Below is a small trained network, with its code and all its weights. Each question gives an input and a class and asks what happens when units are switched off, that is, made to give their printed mean instead of their output.

import numpy as np


def w(rows, s, z=0):
    codes = np.array(rows[::2]) - 128.0
    scale = np.full(codes.shape[1], s)
    scale[-1] = z or s
    return codes * scale


def f(y):
    return np.maximum(y, 0)


def log_softmax(a):
    a = a - a.max(-1, keepdims=True)
    return a - np.log(np.exp(a).sum(-1, keepdims=True))


def net(x, mask):
    res = np.array(x, float).reshape(1, 8) / 4 @ E
    y = f(res @ A[0][:, :-1].T + A[0][:, -1])
    res = res + np.where(mask, y, B[0][:, -1]) @ B[0][:, :-1]
    return log_softmax(res[-1] @ U[:, :-1].T + U[:, -1])


A, B = {}, {}
E = w([
[180,184,111,127,187,133,140,207],'x0',
[123,66,133,86,127,40,59,169],'x1',
[85,131,170,152,85,183,74,77],'x2',
[205,254,181,66,146,137,39,185],'x3',
[65,137,174,63,250,75,103,187],'x4',
[132,36,26,137,207,69,195,249],'x5',
[68,180,178,171,227,166,196,154],'x6',
[19,56,154,160,156,152,133,130],'x7',
],0.0089)
A[0] = w([
[73,159,222,145,90,169,104,68,166],'n0',
[188,71,96,186,90,136,197,115,147],'n1',
[94,48,105,137,158,98,121,178,154],'n2',
[138,71,94,190,98,122,170,78,147],'n3',
[104,80,45,188,121,131,165,130,186],'n4',
[87,123,186,137,110,139,115,45,97],'n5',
[148,188,121,144,167,158,141,155,114],'n6',
[229,161,152,71,106,155,66,104,149],'n7',
[49,130,219,138,110,176,88,4,173],'n8',
[146,157,151,96,130,129,83,112,120],'n9',
[141,189,120,166,175,178,195,160,150],'n10',
[161,200,148,126,153,150,187,213,194],'n11',
[208,200,176,105,81,124,51,101,165],'n12',
[122,80,142,98,130,106,88,179,134],'n13',
[100,125,136,127,114,137,110,122,2],'n14',
[113,88,131,107,153,61,108,135,166],'n15',
],0.014,0.0069)
B[0] = w([
[64,145,62,218,88,144,144,133,216],'n0',
[193,76,142,106,103,173,142,83,225],'n1',
[95,79,102,61,166,114,138,179,215],'n2',
[149,113,86,90,43,194,192,87,215],'n3',
[174,78,147,51,127,164,189,65,228],'n4',
[64,160,91,218,73,147,142,104,184],'n5',
[129,135,177,143,166,162,85,95,180],'n6',
[210,176,144,138,83,57,65,178,237],'n7',
[33,160,37,250,103,165,187,131,237],'n8',
[110,170,116,156,105,85,129,148,176],'n9',
[101,167,207,75,165,168,96,74,206],'n10',
[116,159,229,102,198,153,80,82,224],'n11',
[197,190,120,161,54,42,99,192,253],'n12',
[131,115,98,161,188,93,118,165,179],'n13',
[125,141,106,133,168,107,141,130,132],'n14',
[72,113,101,105,146,94,107,181,188],'n15',
],0.011,0.02)
U = w([
[81,29,93,74,192,74,141,224,253],'0',
[198,33,114,74,39,183,184,67,28],'1',
[11,160,51,211,55,169,155,103,32],'2',
[245,211,119,128,36,60,62,187,147],'3',
[108,200,241,115,187,189,100,116,40],'4',
],0.011,0.0032)

Each question gives the input, the list of numbers given to net, and the class t.
The units are the neurons (one row each of A and B). Each row of codes is followed by its name. A weight is (code - 128) times the scale printed after its matrix; where a second scale follows, it is the last column's (A, B and U).
mask holds one flag per neuron, in row order. A switched-off neuron (its flag False) gives its mean, the last column of its row in B, instead of its output. The means were averaged over made-up inputs and are rounded, as every weight is.
A unit's drop is (log p(t) with every unit on - log p(t) with that unit switched off) / (log p(t) with every unit on - log p(t) with every unit switched off).
The circuit of an input: a set's keep is (log p(t) with only the set's units on - log p(t) with every unit switched off) / (log p(t) with every unit on - log p(t) with every unit switched off). Starting from the 12 units with the biggest drops (on a tie, the unit counted first), units are removed one at a time, each time the one whose removal leaves the highest keep (on an exact tie, the one counted first), for as long as the keep stays at least 0.8.
units of the circuit, in order: the units of the circuit, biggest drop first
top k neurons: the k neurons with the biggest drops, biggest first
drop when u is switched off: that unit's drop, to one decimal
input [-2,1,-1,7,6,5,4,3], class 4: units of the circuit, in order -> (n11)
input [3,-6,-5,-1,4,4,-7,-7], class 4: units of the circuit, in order -> (n12; n11)
input [3,-8,4,5,5,-3,7,8], class 2: top 2 neurons -> (n8; n0)
input [6,6,-1,-8,0,4,-7,3], class 1: top 2 neurons -> (n4; n3)
input [5,-1,2,-7,3,5,-4,7], class 1: top 3 neurons -> (n4; n3; n1)
input [4,-1,1,-4,8,3,7,5], class 4: top 2 neurons -> (n10; n11)
input [-8,-1,-6,3,-7,6,-8,-6], class 1: top 2 neurons -> (n1; n3)
input [-1,4,-4,-8,4,6,-2,-7], class 0: top 2 neurons -> (n2; n15)
input [-5,1,-4,4,0,0,7,-6], class 4: drop when n11 is switched off -> 0.5
input [-2,-1,-7,4,7,4,-3,-2], class 0: drop when n0 is switched off -> 0.0
input [3,5,8,6,6,-6,5,3], class 2: drop when n8 is switched off -> 0.1
input [4,-5,8,8,8,-8,-3,4], class 2: drop when n8 is switched off -> 4.4
